Here is a tiny trained network, its code and every weight. The questions are about switching its units off for an input and a class, where a switched-off unit gives its printed mean instead of its output.

import numpy as np


def w(rows, s, z=0):
    codes = np.array(rows[::2]) - 128.0
    scale = np.full(codes.shape[1], s)
    scale[-1] = z or s
    return codes * scale


def f(y):
    return np.maximum(y, 0)


def log_softmax(a):
    a = a - a.max(-1, keepdims=True)
    return a - np.log(np.exp(a).sum(-1, keepdims=True))


def net(x, mask):
    res = np.array(x, float).reshape(1, 3) / 4 @ E
    y = f(res @ A[0][:, :-1].T + A[0][:, -1])
    res = res + np.where(mask, y, B[0][:, -1]) @ B[0][:, :-1]
    return log_softmax(res[-1] @ U[:, :-1].T + U[:, -1])


A, B = {}, {}
E = w([
[210,123,157,4,151,138,91],'x0',
[100,158,109,95,209,129,71],'x1',
[114,54,169,153,139,40,112],'x2',
],0.018)
A[0] = w([
[141,188,82,88,72,225,75,209],'N1',
[28,170,86,165,128,181,195,253],'N2',
[81,73,204,107,159,3,152,127],'N3',
[54,107,140,169,122,172,149,163],'N4',
[135,36,145,94,144,66,117,94],'N5',
[139,46,251,111,174,92,111,83],'N6',
[215,120,198,10,111,129,107,152],'N7',
[34,123,151,161,140,5,159,167],'N8',
[63,185,146,183,183,119,145,209],'N9',
],0.011,0.0067)
B[0] = w([
[107,143,192,115,146,164,230,222],'N1',
[79,146,48,130,23,191,95,236],'N2',
[162,68,117,173,184,63,21,225],'N3',
[124,96,151,174,65,132,167,188],'N4',
[212,91,103,73,172,99,73,193],'N5',
[224,136,56,74,88,88,62,206],'N6',
[255,205,122,40,185,156,178,252],'N7',
[45,104,194,184,105,80,22,221],'N8',
[67,100,127,174,38,138,154,204],'N9',
],0.0096,0.021)
U = w([
[18,129,98,101,76,191,200,252],'0',
[165,175,254,52,189,182,248,109],'1',
[73,29,229,175,128,49,20,71],'2',
[193,88,63,5,151,17,62,80],'3',
],0.0087,0.0035)

Each question gives the input, the list of numbers given to net, and the class t.
The units are the neurons (one row each of A and B). Each row of codes is followed by its name. A weight is (code - 128) times the scale printed after its matrix; where a second scale follows, it is the last column's (A, B and U).
mask holds one flag per neuron, in row order. A switched-off neuron (its flag False) gives its mean, the last column of its row in B, instead of its output. The means were averaged over made-up inputs and are rounded, as every weight is.
A unit's drop is (log p(t) with every unit on - log p(t) with that unit switched off) / (log p(t) with every unit on - log p(t) with every unit switched off).
The circuit of an input: a set's keep is (log p(t) with only the set's units on - log p(t) with every unit switched off) / (log p(t) with every unit on - log p(t) with every unit switched off). Starting from all 9 units, units are removed one at a time, each time the one whose removal leaves the highest keep (on an exact tie, the one counted first), for as long as the keep stays at least 0.8.
circuit, biggest first: the units of the circuit, biggest drop first
top k neurons: the k neurons with the biggest drops, biggest first
drop when u is switched off: that unit's drop, to one decimal
input [0,8,5], class 2: top 2 neurons	(N7; N8)
input [1,-3,-6], class 1: top neuron	(N1)
input [-5,-2,0], class 0: top 3 neurons	(N3; N2; N5)
input [6,6,0], class 1: circuit, biggest first	(N3; N7)
input [0,-1,-7], class 0: top 3 neurons	(N7; N2; N5)
input [0,0,-1], class 0: top 2 neurons	(N7; N3)
input [-6,7,-1], class 0: top 2 neurons	(N2; N3)
input [0,8,6], class 2: top 2 neurons	(N7; N8)
input [0,7,-8], class 0: top 2 neurons	(N7; N2)
input [-2,-6,-1], class 0: drop when N3 is switched off	0.6
input [0,7,5], class 2: drop when N7 is switched off	1.5
input [0,8,-1], class 0: drop when N7 is switched off	0.3
